Below is a small trained network, with its code and all its weights. Each question gives an input and a class and asks what happens when units are switched off, that is, made to give their printed mean instead of their output.

import numpy as np


def w(rows, s, z=0):
    codes = np.array(rows[::2]) - 128.0
    scale = np.full(codes.shape[1], s)
    scale[-1] = z or s
    return codes * scale


def f(y):
    return y / 2 * (1 + np.tanh(0.7978845608 * (y + 0.044715 * y**3)))


def log_softmax(a):
    a = a - a.max(-1, keepdims=True)
    return a - np.log(np.exp(a).sum(-1, keepdims=True))


def net(x, mask):
    res = np.array(x, float).reshape(1, 6) / 4 @ E
    y = f(res @ A[0][:, :-1].T + A[0][:, -1])
    res = res + np.where(mask, y, B[0][:, -1]) @ B[0][:, :-1]
    return log_softmax(res[-1] @ U[:, :-1].T + U[:, -1])


A, B = {}, {}
E = w([
[129,131,128,130],'x0',
[23,90,143,79],'x1',
[128,130,131,128],'x2',
[88,186,2,149],'x3',
[145,21,95,185],'x4',
[178,83,59,10],'x5',
],0.0081)
A[0] = w([
[138,193,175,39,170],'n0',
[81,156,109,175,65],'n1',
[160,110,57,84,62],'n2',
[128,154,145,191,81],'n3',
[189,50,115,155,215],'n4',
[153,65,147,151,119],'n5',
[159,246,161,61,143],'n6',
[161,140,111,67,81],'n7',
[123,22,103,172,247],'n8',
[75,161,48,149,24],'n9',
[90,183,119,182,120],'n10',
[115,146,71,119,39],'n11',
[154,156,109,135,154],'n12',
[42,133,126,34,166],'n13',
[239,166,158,138,132],'n14',
[200,135,87,99,135],'n15',
[161,118,127,80,94],'n16',
[163,126,108,97,71],'n17',
[207,105,184,139,99],'n18',
[143,116,198,158,58],'n19',
[165,71,48,128,89],'n20',
[134,59,22,86,252],'n21',
[107,147,131,185,110],'n22',
[30,114,143,118,222],'n23',
[109,105,77,43,117],'n24',
[221,117,90,154,153],'n25',
[115,94,66,155,114],'n26',
[66,65,163,102,106],'n27',
[198,151,151,130,168],'n28',
[128,111,198,143,105],'n29',
[118,132,162,158,136],'n30',
[185,127,129,63,91],'n31',
[178,99,134,59,38],'n32',
[100,162,216,173,124],'n33',
[134,148,79,142,171],'n34',
[190,112,118,42,190],'n35',
[72,83,102,99,127],'n36',
[147,74,236,70,30],'n37',
[182,188,63,160,137],'n38',
],0.013,0.0024)
B[0] = w([
[121,179,99,121,210],'n0',
[170,62,113,93,175],'n1',
[170,99,141,124,193],'n2',
[145,131,119,127,177],'n3',
[113,174,136,145,210],'n4',
[121,166,96,94,178],'n5',
[97,199,106,91,237],'n6',
[176,131,120,128,171],'n7',
[118,254,106,109,236],'n8',
[111,30,111,103,202],'n9',
[171,116,122,116,200],'n10',
[127,64,84,111,162],'n11',
[85,107,179,153,154],'n12',
[106,124,159,167,224],'n13',
[92,85,189,152,210],'n14',
[115,123,136,133,190],'n15',
[169,113,121,142,158],'n16',
[154,113,103,137,150],'n17',
[59,91,118,111,193],'n18',
[144,89,84,124,183],'n19',
[139,137,121,115,199],'n20',
[129,156,128,145,254],'n21',
[175,129,80,130,174],'n22',
[151,132,166,204,220],'n23',
[170,100,173,147,210],'n24',
[101,131,166,131,197],'n25',
[81,159,112,102,172],'n26',
[98,121,177,170,203],'n27',
[77,114,172,165,177],'n28',
[154,104,49,95,185],'n29',
[161,148,94,150,163],'n30',
[164,138,126,125,179],'n31',
[159,114,132,94,180],'n32',
[177,115,132,120,228],'n33',
[86,128,124,142,171],'n34',
[138,126,120,157,217],'n35',
[117,121,168,145,185],'n36',
[80,66,84,102,230],'n37',
[80,74,169,150,213],'n38',
],0.0083,0.0086)
U = w([
[80,126,219,174,55],'0',
[92,94,107,97,131],'1',
[252,134,108,123,75],'2',
[120,162,155,142,255],'3',
[100,213,117,106,82],'4',
],0.015,0.0045)

Each question gives the input, the list of numbers given to net, and the class t.
The units are the neurons (one row each of A and B). Each row of codes is followed by its name. A weight is (code - 128) times the scale printed after its matrix; where a second scale follows, it is the last column's (A, B and U).
mask holds one flag per neuron, in row order. A switched-off neuron (its flag False) gives its mean, the last column of its row in B, instead of its output. The means were averaged over made-up inputs and are rounded, as every weight is.
A unit's drop is (log p(t) with every unit on - log p(t) with that unit switched off) / (log p(t) with every unit on - log p(t) with every unit switched off).
The circuit of an input: a set's keep is (log p(t) with only the set's units on - log p(t) with every unit switched off) / (log p(t) with every unit on - log p(t) with every unit switched off). Starting from the 12 units with the biggest drops (on a tie, the unit counted first), units are removed one at a time, each time the one whose removal leaves the highest keep (on an exact tie, the one counted first), for as long as the keep stays at least 0.8.
circuit, biggest first: the units of the circuit, biggest drop first
k most important neurons: the k neurons with the biggest drops, biggest first
drop when u is switched off: that unit's drop, to one decimal
input [-5,5,0,3,6,-6], class 2: circuit, biggest first -> n1; n22; n38; n18
input [5,5,-6,8,-4,-3], class 1: circuit, biggest first -> n9
input [5,5,-1,-6,8,-5], class 4: circuit, biggest first -> n8; n5
input [7,6,8,7,-6,-2], class 1: 3 most important neurons -> n9; n1; n11
input [3,3,-5,2,0,3], class 0: circuit, biggest first -> n29; n13; n24
input [6,-3,6,-6,-7,-6], class 4: 2 most important neurons -> n6; n0
input [-2,-4,-3,-4,-5,-6], class 2: circuit, biggest first -> n33; n29
input [-1,-8,8,8,-6,-5], class 0: 3 most important neurons -> n38; n12; n14
input [-7,-1,4,-6,-8,4], class 4: 3 most important neurons -> n6; n0; n9
input [1,5,1,-8,-5,4], class 1: 2 most important neurons -> n37; n29
input [5,6,6,8,1,-5], class 1: 2 most important neurons -> n9; n1
input [-2,-5,3,-6,0,6], class 1: 2 most important neurons -> n18; n37
input [3,-6,5,-1,-2,1], class 0: drop when n14 is switched off -> 0.1
input [-3,4,-7,5,8,-2], class 4: drop when n36 is switched off -> 0.0
input [0,5,-8,1,6,3], class 4: circuit, biggest first -> n8
input [-6,-8,-1,4,-2,7], class 0: drop when n38 is switched off -> 0.4
